Rows and roughly how far along a hidden order each lies, from 0 to 12
[ -3   3   1  -7  -2   3   4  16   0  -3   5   1   3  -2   0  -5   2  -8
   4   2   1   4  -5   2   1   6  -2   4   5   3   1   2   1  -5   0  -2
   4   2   0  -8   7   0  -6  -2   3  -3   4   1  -1   3  -4  -1   4   0
  -1  -1   0   1   0  -3   1  -5  -4   1   3   0   0   2   0   0  -2  -1
   1   3  -1  -2   3   4   3  -3  -6   3   5  -1   5   1   4   1   1 -11
   0  -4  -2  -1  -1   4   1  -2   1   2   3   6   0   3   1   2   3   1
   0   1   5   5   0  12  10   7   9   4   3   3   4  10   6   6   8  10
  15  10   7  14  12  14  14  11  12   5  14  13  14  23  19  21  23  40
  21  23  17  43  24  15  29  28  17  23  20  16  20  27  33  30  17  13
  29  18  14  30  15  15  15  12  18  15   8   8  14  12   7   8   7   7
   1   4   2  10   6   1   1   3  -1   2   3  -1  -3   9   1   3  -3  11
   2  -1   0  -1   1   4  12   3   0  -2   3  -1   2   2  -1   1] => 1
[-3  3 -5  0 -1  3  0 12 -8 -1 -3  2  2 -5  2  2  3 -1  0  0 -1 -1 -5  2
 -1  6  2  1  0  2 -3  2 -1 -3 -3 -3  1  1  3 -1  5 -3  3  3  2  2  4  0
  4  1 -1 -2  5  2  0  2  0  0  0 -2  1  2  0  1  2  0  3  3  0  1  4  3
  1  6 -1  3  3  3 18  4  2  7 11  7  3 13  5  7  8 11 10  7  8  8  5  9
  6 11  6 14 17 15 16  7  8 11 10  5  8  9 23  8  8 12 15 12 19  7 16 10
 16 28 12 14 12 15 20 17 16 17 13 15 15 16  9  5 14 14  9 13 13 10 13 10
 13  5  8 14 11  3  6  1  2  4  6  0  1  2 -3  6  1  2 -4 -2 -2  9  7  2
  2 -1  3 -1 -1 -1  1 -3  0  4  2 -1  0 -1 -1  4  1 -2  2  1 -4  1 -1  2
  5  1 -1  3  4  4  1  6  1 -2 -2  3  4  1  1 -2  2  1  1  0  5 -7] => 6
[10 15 11 11 12  9 15 41 14 18 20  9 16 13  4 11 11 15 12  8 19 22 16 15
 16 21 18  9 28  7 12 21  9  9 15 10  8 15  9  7 17  7 11 12 15 13 15 14
 12 10  6 12 14  9  3  3  9  8  7  2  7  4  6  3  2  1  0  5  2  0  3  2
  1  3  2  2  4  1  7 -1 -3  2  5 -4  3  0  3  1  0 -3 -3 -2  1 -5  1  0
  0  0  0  4  3  1 -1  0  3 -1  0  1  0 -3 -2  4  0  8  1  2  1 -1 -2 -1
  0 -3  3  0  3  1  2  0 -2 -2  2  0 -3 -7  1 -2  3  2 -2  0  4 -2  2 -4
  0  4  1  4  3  2 -3  3  0 -4  0  1  1  3 -2  3 -6 -2  4  0  0 -1 -1 -1
  0 -3 -2  4 -3  1  2 -4 -1  2  0 -1 -1  0  2  3  2  0  2  1  4  1  1 -3
  0  5  2  3  1  4  1  0  2  2  1  4 10  4  2  4  4  1  3  6  6 12] => 9
[ 5  0 -3  1 -1 -1  0  1 -1 -1  1  0  0 -1  0 -3  1  0  1 -1  2 -3  0  1
  3  1  1  1  0  1  1  4  1 -1  1  0  0  2  1 -1  1 -1  2  4  4  5  2  0
  4  0  3  4  9  3  3  4  6  6  7  2  6  8 13 10  4  6  5  9  8  6 16 10
  6 18  9 15 12  8 25 10  9 11 26 11 12 15 12  9 10 18 12 12  7  6  8 13
  7 16  5 13 19 14 16  8  9 13 10  5  7  7 15 10  6 11 14 12  9  4  6  5
  9 -1  3  6  3  0  3  6  1  2  3  1  0 -2  1 -1  2  5 -1 -1 -1  0  2 -7
  3  3  0  2  0  2  2  2  0  3  2  0  0  0  3  5 -1  3 -2  5  1  3  1 -3
  0 -4  4  0 -1  0  0  0  1  2  0 -2  1 -2  2  2 -2  5  2 -1  3  2 -1 -2
  2  4  0  5  2 -4  1  3  0  2 -4  1  2  2 -1  0 -2  0 -4  1  3 -1] => 11
[18 19 16 15 14  9 14 35 13 17 18  9 16 16  4 12 10 17 10  7 19 20 16 15
 16 21 16 11 26  6 12 20  9 11 14 10  8 12  8  9 14  5 10 10  8  7  7  8
  4  3  3  7  6  3  0  0  4  2  3  1  1 -1  3  1  0  1 -1  1 -1 -1  2  0
  1  1  0  2  2  0  3 -1 -2  3  1 -3  4  1  3  1  1  2 -1  0  1 -3  0 -1
  0 -1  0  2  5 -1  1  0  3 -1  0  2  0 -1  0  1  0  4  2 -1  0 -1 -1  0
  2 -1  2  1  3  2  2  1  1 -3  1 -1  1 -3  1 -1  2  2  0  1  2 -3  1 -1
  1  1  0  2  2  0 -2  1  0  0  1  2 -2  0  0  1 -2  1 -2  1  0 -1 -1 -2
 -1 -3 -3  2 -3  1 -1 -2  1  3  3  0  0  0  2  2  2  4  2  2  7  2  2  2
  9  7  4  6  8 11  3  6  7  7  7  7 17  8  5  7  8  5  7  9 12 29] => 7
[17 21 16 14 12 12 11 33 11 12 14  7  9  4  3  6  5  6  4  3  5  6  3  3
  7  5  4  4  4  1  1  1  0  0  2  0  1  0 -3  0  5 -2 -1  3  1  0  1 -2
 -1  0 -1  0  5  2  0 -1  0  2  1 -2 -1  0 -3  4  2  1  1  1 -2  1  3  0
  2 -7  0  2  1  1  0 -2 -5  3  3  2  6  4  3  2 -1 -2 -2 -1  0  2 -4 -3
  1 -2  1  0  2  4 -2  1  2  0  1 -1  0  2  0 -1 -1  4  6  5  4 -1 -1 -1
 -1 -3  0  1  2  2  0  0 -1  2  3  2  2 -2  1  0  3  3  0  1  2 -2  1  4
  2 -1  0  4  3  0  6  4  0  4  3  3  1  2  1  1  3  2 -1  3  6  8  4  3
 10  7 11  9  5  7  8 14 10  9 13  9  5 10  9 16 12  9  6  8  9  5  7  8
 17 18  4  8  8 19  5  6  8  6  8  6 16  8  5  6  9  6  7 10 12 29] => 2
[-4  2  0 -5 -1  1  3 10  0 -4  5  1  4 -1  0 -3  0 -7  3 -1  2  1 -2  2
  3  2  1  4  4  3 -2  3  0 -1 -1 -2  2  0 -1 -7  5 -1 -4  1  2 -1  5  1
 -2  2 -2  1  2  0  0 -3  1  2  1 -2  1 -3 -4  1  3  1  0  2  0  0 -5 -1
  1  0 -1 -2  2  3  1 -3 -4  2  8 -2  5  4  4  1  1 -9  1 -2 -1 -1  0  5
  1  0  1  2  5  5  1  4  2  1  3  1  1  1  4  4  2 10  9  8  7  3  5  3
  6  6  8  8  7  9 15  9  9 13 13 14 14 10 12  6 16 15 15 23 20 21 23 37
 20 27 15 43 27 18 26 25 17 25 20 18 19 26 33 25 16 13 28 20 15 28 13 17
 14 10 16 14  9  8 11 11  6  9  7  7  2  4  3 10  6  2  1  4  5  1  2 -2
 -1  9  2  4 -2  8  2 -1  0  0  1  4  9  2 -1  0  1 -1  1  3 -1  1] => 1
[ -7   9  -6 -13   0   1   2  28  -4  -2   7   1  10 -12   2  -8   2 -11
   7  -2   3   4  -6   6   4   4   3   5  11   4  -3  10   1  -8   2  -2
   3   5   0 -11  11  -2  -3   0   4  -2   8  -3  -2   1  -5  -3   5  -5
  -2  -1   4   3   1  -7   7  -8  -5   2   4   0   2   6  -1   0  -4   0
   4   5  -3  -1   4   4  16  -2  -9   4  12  -2   5   6   7   3   5 -18
   1  -7  -1  -4   2   7   2   0   4   7   6  14   4   5   6   5   6   3
   2   1  16  13   6  21  24  16  20   8   9   8  17  14  12  15  14  13
  26  16  13  19  16  18  17   9  14   5  19  21  14  24  26  22  26  35
  22  15  19  44  28  16  16  22  12  15  16   9  14  15   3  27   3   7
  11  10   3  16   8   6   6   2  11   5   2   4   6   3   2   4   2   1
  -2  -2  -2  10   2  -2   2   2   0   4   1  -5  -5  15   0   6  -4  12
   3   1  -2  -1  -3   7  17   4  -1   0   2  -4   4   4   3 -13] => 3
[-2  2  0 -4  0 -1  6  6  3 -4  5  0  3  2  0 -4  0 -5  2  0  2  2 -1  1
  2  2  2  3  4  3 -2  3  1 -2 -3 -1  2  0 -1 -6  2 -1 -4 -2  3 -2  3  3
 -2  1  0  3 -2 -1  0 -2  1  1  2  0  0 -4 -1  2  2  1 -2  1  0  0 -6 -2
  1 -2  0 -2  2  3 -4 -3 -3  3  8 -4  4  4  5  1  2 -8  3  1  0 -1  2  7
  1  3  1  2  6  6  3  3  2  3  3  1  2  0  4  7  5  8  8 11  9  5  7  4
 10 12  9  9  9 10 17 14  9 17 13 16 16 12 13  7 14 16 16 21 19 23 24 41
 22 28 15 43 28 13 27 25 18 25 17 18 18 25 31 25 17 11 26 18 13 18 10 11
 10 10 13 12  9  7 10  8  4  6  4  5  1  1  5  6  6  1  1  1  4  2  2 -3
 -4  4  2  2 -3  4  2 -3 -1  1  1  2  8  3 -2  1  1 -2  0  3 -1  4] => 1
[-1  2  0  0  0 -1  6 -1  1 -4  4 -1  2  3  0 -2 -1  1  2 -1  2 -1  0  1
  2  2  1  3  0  2 -3  2  1 -1 -4  1 -1 -1  0 -4 -1 -2 -3  0  1 -1  2  4
 -3  0  2  2 -4 -3  1 -2  1  0  1  0  1 -1  1  2  0  2 -1  0  0  0 -8 -1
  1 -3  0 -2  1  2  0  0  0  3  8 -3  0  6  5  1  3 -5  6  4  2  0  4  7
  2  8  1  3  8  6  3  5  4  5  5  3  5  3 11  8 10 13 12 15 14  8 12  7
 17 20 14 13 12 12 20 19 13 21 17 17 18 17 16  8 15 18 15 17 21 23 24 35
 21 27 14 39 27 12 21 17 15 21 13 11 13 19 28 17  8  5 20 14  9 10  6  8
  3  3  7  7  4  3  5  4  1  7  1  2  2 -2  4  1  4  1  2  0  5  0  1 -2
 -4  0  1  3 -1 -1  1 -2 -2  2  1  2  4  2 -2  2  1 -1 -1  4  1  6] => 2
[ 1  2  2 -2  1  1  2  5 -1 -2  4  1  1 -1  1  0  0 -4  2  1  1  2 -1  1
  4  2  1  2  3  1 -2  0 -1  1  0 -2  2 -1 -3 -1  4 -1 -4  0  4 -1  3 -2
 -2  1 -2  0  2  0  0 -1  0  3  1 -2 -1 -1 -3  2  3  1  1  0  0  1 -3  0
  1  2  0 -3  1  2 -2 -2 -3  1  3  3  4  2  3  1 -1 -6 -1 -1 -1  3 -1  2
  1 -1  1  0  5  2  0  1  1  1  3 -1  1  1 -1  0 -1  4  5  3  5  0  0  0
  0 -2  1  1  3  4  4  1  0  8  5  4  4  2  3  1  3  7  4 11  8  8  6 23
  9 11  7 21 16  9 23 19 11 21 15 17 18 22 36 26 18 13 27 19 16 29 16 14
 15 12 19 14  9  9 11 14 10 10 12  9  5  9  9 16 13  8  5  8 10  5  7  7
 16 17  4  8  8 17  4  5  8  4  5  4 12  4  1  0  5  1  2  2 -1  6] => 0
[ 3  2 -3 -7  0 -1  2  9  0  2  1  3  4 -3  0 -5  1 -2  3  0  6 -1  3  4
  5  0  3  5  9  3  6 12  7  4  8  7  8 12  8  7 16  8 11 11 16 12 15 15
 13 11  5 12 13  6  3  4  9  7  7  2  8  4 12  9  5  5  6  9  9  6 17  9
  7 20  9 14 13  9 24 11  6 11 27 10 13 14 14 10  9 16  7  9  4  0  7  5
  4  7  1  7  4  4  5  2  3  5  2  1 -1 -2  0  4  0  6  5  4  1  0 -1  0
  1 -7  1  0  2 -1  2  1 -1 -2  2  0 -3 -8  2 -3  2  1 -2  2  1  1  0 -5
 -1 -2  2  2  3  3 -4  6  2 -4  2  1  0  2  2  7 -3 -2  4  2  1  1 -2 -1
  2 -2  4 -2 -2  1  2  0  0  1 -1 -1  0 -1  3  5 -3  2  1 -1  2  2 -1 -3
 -1  6  1  1 -4 -2  2 -2 -3  1 -4  1  5  1 -1  1 -2 -1  1  2  1 -8] => 12
